Below are the code and all the weights of a small trained network. Each question names an input and a target symbol and asks about switching units off, where a switched-off unit gives its printed mean instead of its output.

import numpy as np


def w(rows, s, z=0):
    codes = np.array(rows[::2]) - 128.0
    scale = np.full(codes.shape[1], s)
    scale[-1] = z or s
    return codes * scale


def norm(h):
    return h / np.sqrt((h * h).mean(-1, keepdims=True) + 1e-5)


def f(y):
    return y / 2 * (1 + np.tanh(0.7978845608 * (y + 0.044715 * y**3)))


def softmax(a):
    e = np.exp(a - a.max(-1, keepdims=True))
    return e / e.sum(-1, keepdims=True)


def log_softmax(a):
    a = a - a.max(-1, keepdims=True)
    return a - np.log(np.exp(a).sum(-1, keepdims=True))


def net(x, mask):
    ids = ['ΛΣΨβδεζημτ'.index(c) for c in x.split()]
    T = len(ids)
    res = E[ids] + P[:T]
    r = norm(res)
    for j in range(2):
        rows = slice(2 * j, 2 * j + 2)
        q, k, v = (r @ M[0][rows].T for M in (Q, K, V))
        z = softmax(np.where(np.tri(T) > 0, q @ k.T / 2**0.5, -1e9)) @ v
        o = O[0][rows]
        res = res + np.where(mask[j], z, o[:, -1]) @ o[:, :-1]
    y = f(norm(res) @ A[0][:, :-1].T + A[0][:, -1])
    res = res + np.where(mask[2:6], y, B[0][:, -1]) @ B[0][:, :-1]
    return log_softmax(norm(res)[-1] @ U[:, :-1].T + U[:, -1])


Q, K, V, O, A, B = {}, {}, {}, {}, {}, {}
E = w([
[246,235,98,79,64],'Λ',
[183,116,92,86,100],'Σ',
[62,121,168,130,166],'Ψ',
[119,129,46,151,145],'β',
[78,127,78,99,160],'δ',
[99,214,110,82,193],'ε',
[130,116,100,92,185],'ζ',
[195,116,179,114,76],'η',
[73,151,120,160,95],'μ',
[129,125,194,227,190],'τ',
],0.013)
P = w([
[209,254,112,53,99],'0',
[182,222,111,80,119],'1',
[165,197,117,86,134],'2',
[141,172,115,91,139],'3',
[122,153,129,97,146],'4',
[112,137,126,104,149],'5',
[101,125,132,109,149],'6',
[92,113,132,119,151],'7',
[90,104,132,135,147],'8',
[85,110,131,140,136],'9',
],0.0069)
Q[0] = w([
[110,205,190,165,94],'head 0',
[156,51,32,178,141],'head 0',
[83,198,79,115,98],'head 1',
[233,88,254,202,100],'head 1',
],0.011)
K[0] = w([
[152,115,147,172,190],'head 0',
[46,100,51,84,49],'head 0',
[128,39,135,126,154],'head 1',
[158,251,111,100,146],'head 1',
],0.014)
V[0] = w([
[225,181,113,173,99],'head 0',
[141,137,114,247,193],'head 0',
[139,249,169,227,152],'head 1',
[211,154,237,162,255],'head 1',
],0.005)
O[0] = w([
[125,49,57,163,91,224],'head 0',
[41,105,58,70,205,110],'head 0',
[35,129,200,254,127,250],'head 1',
[108,63,225,170,207,138],'head 1',
],0.0049,0.0023)
A[0] = w([
[54,145,131,132,72,102],'neuron 0',
[101,101,100,29,176,40],'neuron 1',
[185,171,86,31,23,4],'neuron 2',
[166,1,138,147,53,36],'neuron 3',
],0.009,0.004)
B[0] = w([
[181,91,173,27,137,244],'neuron 0',
[107,119,201,56,25,190],'neuron 1',
[52,33,155,181,182,253],'neuron 2',
[30,132,184,2,157,157],'neuron 3',
],0.0067,0.0032)
U = w([
[219,134,111,176,111,196],'Λ',
[154,1,88,129,121,115],'Σ',
[87,142,208,173,224,142],'Ψ',
[133,143,32,145,129,121],'β',
[23,108,73,86,143,95],'δ',
[118,246,117,107,179,77],'ε',
[201,102,139,59,197,220],'ζ',
[186,55,232,163,75,102],'η',
[88,185,152,164,43,230],'μ',
[106,119,134,169,155,3],'τ',
],0.013,0.0061)

Each question gives the input, a string of symbols that net reads in full, and the target symbol t.
The units are the heads (2 rows each of Q, K, V and O) and the neurons (one row each of A and B). Each row of codes is followed by its name. A weight is (code - 128) times the scale printed after its matrix; where a second scale follows, it is the last column's (O, A, B and U).
mask holds one flag per unit, heads first, then neurons. A switched-off unit (its flag False) gives its mean, the last column of its rows in O or B, instead of its output. The means were averaged over made-up inputs and are rounded, as every weight is.
A unit's drop is (log p(t) with every unit on - log p(t) with that unit switched off) / (log p(t) with every unit on - log p(t) with every unit switched off).
The circuit of an input: a set's keep is (log p(t) with only the set's units on - log p(t) with every unit switched off) / (log p(t) with every unit on - log p(t) with every unit switched off). Starting from all 6 units, units are removed one at a time, each time the one whose removal leaves the highest keep (on an exact tie, the one counted first), for as long as the keep stays at least 0.8.
units of the circuit, in order: the units of the circuit, biggest drop first
top k neurons: the k neurons with the biggest drops, biggest first
which heads matter: for each layer, one digit per head in row order, 1 if its drop is at least 0.15 and else 0, layers parted by /
drop of u: that unit's drop, to one decimal
input Σ ζ μ Σ μ η μ ζ β, target β: which heads matter	01
input τ μ μ η, target δ: units of the circuit, in order	[head 0; neuron 3]
input μ Λ Ψ μ ε η β, target β: which heads matter	00
input μ η μ μ η τ ζ Ψ μ Σ, target δ: which heads matter	00
input ζ η δ μ μ ζ μ μ μ ζ, target μ: top neuron	[neuron 1]
input η μ μ μ μ η μ, target η: which heads matter	10
input Ψ ζ δ Σ, target Σ: top 2 neurons	[neuron 2; neuron 0]
input τ δ ζ η μ η, target δ: units of the circuit, in order	[neuron 3; head 0]
input τ μ ζ Λ μ μ Ψ ε ζ Λ, target Σ: units of the circuit, in order	[neuron 2; head 0]
input ζ τ ζ ζ δ η η, target ζ: top 2 neurons	[neuron 3; neuron 2]
input Λ ε μ ζ μ ζ μ ζ ζ μ, target ζ: units of the circuit, in order	[neuron 0; head 1; head 0]
input Λ δ μ τ μ ε Λ δ μ μ, target δ: top 2 neurons	[neuron 0; neuron 1]
input μ Ψ τ η, target Ψ: which heads matter	10
input ζ η μ η τ β, target Ψ: which heads matter	01
input Σ δ η ζ μ μ ζ μ, target ζ: top neuron	[neuron 0]
input μ μ μ τ ζ μ τ τ ζ Λ, target Ψ: top 2 neurons	[neuron 2; neuron 0]
input Ψ ε μ μ δ ζ μ τ η, target Ψ: drop of head 1	0.2
input τ μ ζ, target Ψ: drop of head 1	1.5
input μ δ Σ, target Σ: drop of neuron 2	1.1
